Here is a tiny trained network, its code and every weight. The questions are about switching its units off for an input and a class, where a switched-off unit gives its printed mean instead of its output.

import numpy as np


def w(rows, s, z=0):
    codes = np.array(rows[::2]) - 128.0
    scale = np.full(codes.shape[1], s)
    scale[-1] = z or s
    return codes * scale


def norm(h):
    return h / np.sqrt((h * h).mean(-1, keepdims=True) + 1e-5)


def f(y):
    return y / 2 * (1 + np.tanh(0.7978845608 * (y + 0.044715 * y**3)))


def log_softmax(a):
    a = a - a.max(-1, keepdims=True)
    return a - np.log(np.exp(a).sum(-1, keepdims=True))


def net(x, mask):
    res = np.array(x, float).reshape(1, 5) / 4 @ E
    u = 0
    for l in range(2):
        y = f(norm(res) @ A[l][:, :-1].T + A[l][:, -1])
        res = res + np.where(mask[u : u + 9], y, B[l][:, -1]) @ B[l][:, :-1]
        u += 9
    return log_softmax(norm(res)[-1] @ U[:, :-1].T + U[:, -1])


A, B = {}, {}
E = w([
[128,253,132,216],'x0',
[239,173,147,110],'x1',
[129,255,198,98],'x2',
[47,147,204,69],'x3',
[89,194,98,89],'x4',
],0.0047)
A[0] = w([
[135,65,139,152,154],'0.n0',
[98,157,119,142,136],'0.n1',
[93,159,254,101,138],'0.n2',
[148,103,129,188,231],'0.n3',
[186,106,106,101,40],'0.n4',
[78,85,83,166,145],'0.n5',
[129,174,125,149,168],'0.n6',
[92,132,144,101,2],'0.n7',
[131,147,215,112,164],'0.n8',
],0.015,0.0023)
B[0] = w([
[114,89,70,120,178],'0.n0',
[196,143,73,183,152],'0.n1',
[20,189,136,43,254],'0.n2',
[76,126,157,90,177],'0.n3',
[234,144,223,107,162],'0.n4',
[97,39,198,162,189],'0.n5',
[49,141,107,254,171],'0.n6',
[93,155,137,111,142],'0.n7',
[35,132,53,44,201],'0.n8',
],0.0077,0.0074)
A[1] = w([
[123,33,102,82,230],'1.n0',
[140,82,119,9,195],'1.n1',
[117,178,134,205,22],'1.n2',
[113,146,99,175,156],'1.n3',
[132,166,71,189,118],'1.n4',
[189,117,113,85,216],'1.n5',
[198,114,108,176,106],'1.n6',
[125,196,160,217,6],'1.n7',
[219,116,169,83,180],'1.n8',
],0.013,0.0015)
B[1] = w([
[164,66,191,105,242],'1.n0',
[201,197,91,217,254],'1.n1',
[191,87,44,194,169],'1.n2',
[187,104,106,157,154],'1.n3',
[231,66,63,223,163],'1.n4',
[143,231,79,129,159],'1.n5',
[174,178,185,50,160],'1.n6',
[70,157,51,254,179],'1.n7',
[228,237,165,52,185],'1.n8',
],0.0062,0.0067)
U = w([
[114,112,54,235,8],'0',
[184,142,135,100,214],'1',
[111,3,156,132,80],'2',
[30,164,101,87,164],'3',
],0.02,0.0013)

Each question gives the input, the list of numbers given to net, and the class t.
The units are the neurons (one row each of A and B). Each row of codes is followed by its name. A weight is (code - 128) times the scale printed after its matrix; where a second scale follows, it is the last column's (A, B and U).
mask holds one flag per neuron, layer by layer. A switched-off neuron (its flag False) gives its mean, the last column of its row in B, instead of its output. The means were averaged over made-up inputs and are rounded, as every weight is.
A unit's drop is (log p(t) with every unit on - log p(t) with that unit switched off) / (log p(t) with every unit on - log p(t) with every unit switched off).
The circuit of an input: a set's keep is (log p(t) with only the set's units on - log p(t) with every unit switched off) / (log p(t) with every unit on - log p(t) with every unit switched off). Starting from the 12 units with the biggest drops (on a tie, the unit counted first), units are removed one at a time, each time the one whose removal leaves the highest keep (on an exact tie, the one counted first), for as long as the keep stays at least 0.8.
units of the circuit, in order: the units of the circuit, biggest drop first
top k neurons: the k neurons with the biggest drops, biggest first
k most important neurons of layer l: the k neurons of layer l with the biggest drops, biggest first
drop of u: that unit's drop, to one decimal
input [7,-8,-7,8,8], class 0: top 3 neurons : (0.n1; 0.n8; 0.n2)
input [-6,1,-7,-8,6], class 1: units of the circuit, in order : (0.n4; 0.n6)
input [8,-8,4,3,3], class 0: units of the circuit, in order : (0.n1; 1.n2)
input [7,0,4,3,6], class 0: units of the circuit, in order : (0.n6; 1.n2)
input [6,-1,-1,5,6], class 0: units of the circuit, in order : (0.n6; 0.n1)
input [-5,2,-2,6,-4], class 1: units of the circuit, in order : (1.n1)
input [-6,1,-7,-7,8], class 1: 2 most important neurons of layer 0 : (0.n4; 0.n6)
input [-5,-5,6,-6,-1], class 1: 2 most important neurons of layer 0 : (0.n6; 0.n4)
input [-3,-8,6,-5,3], class 0: 3 most important neurons of layer 0 : (0.n8; 0.n1; 0.n2)
input [0,4,8,-3,0], class 3: 2 most important neurons of layer 0 : (0.n8; 0.n2)
input [-7,6,0,4,-5], class 1: drop of 1.n1 : 0.1
input [-2,0,-6,-6,8], class 2: drop of 0.n5 : 1.0
input [-7,-1,0,-3,2], class 1: 2 most important neurons of layer 0 : (0.n4; 0.n6)
input [-4,1,-3,1,8], class 1: drop of 0.n6 : 0.6
input [-7,-1,-5,6,8], class 2: most important neuron of layer 0 : (0.n2)
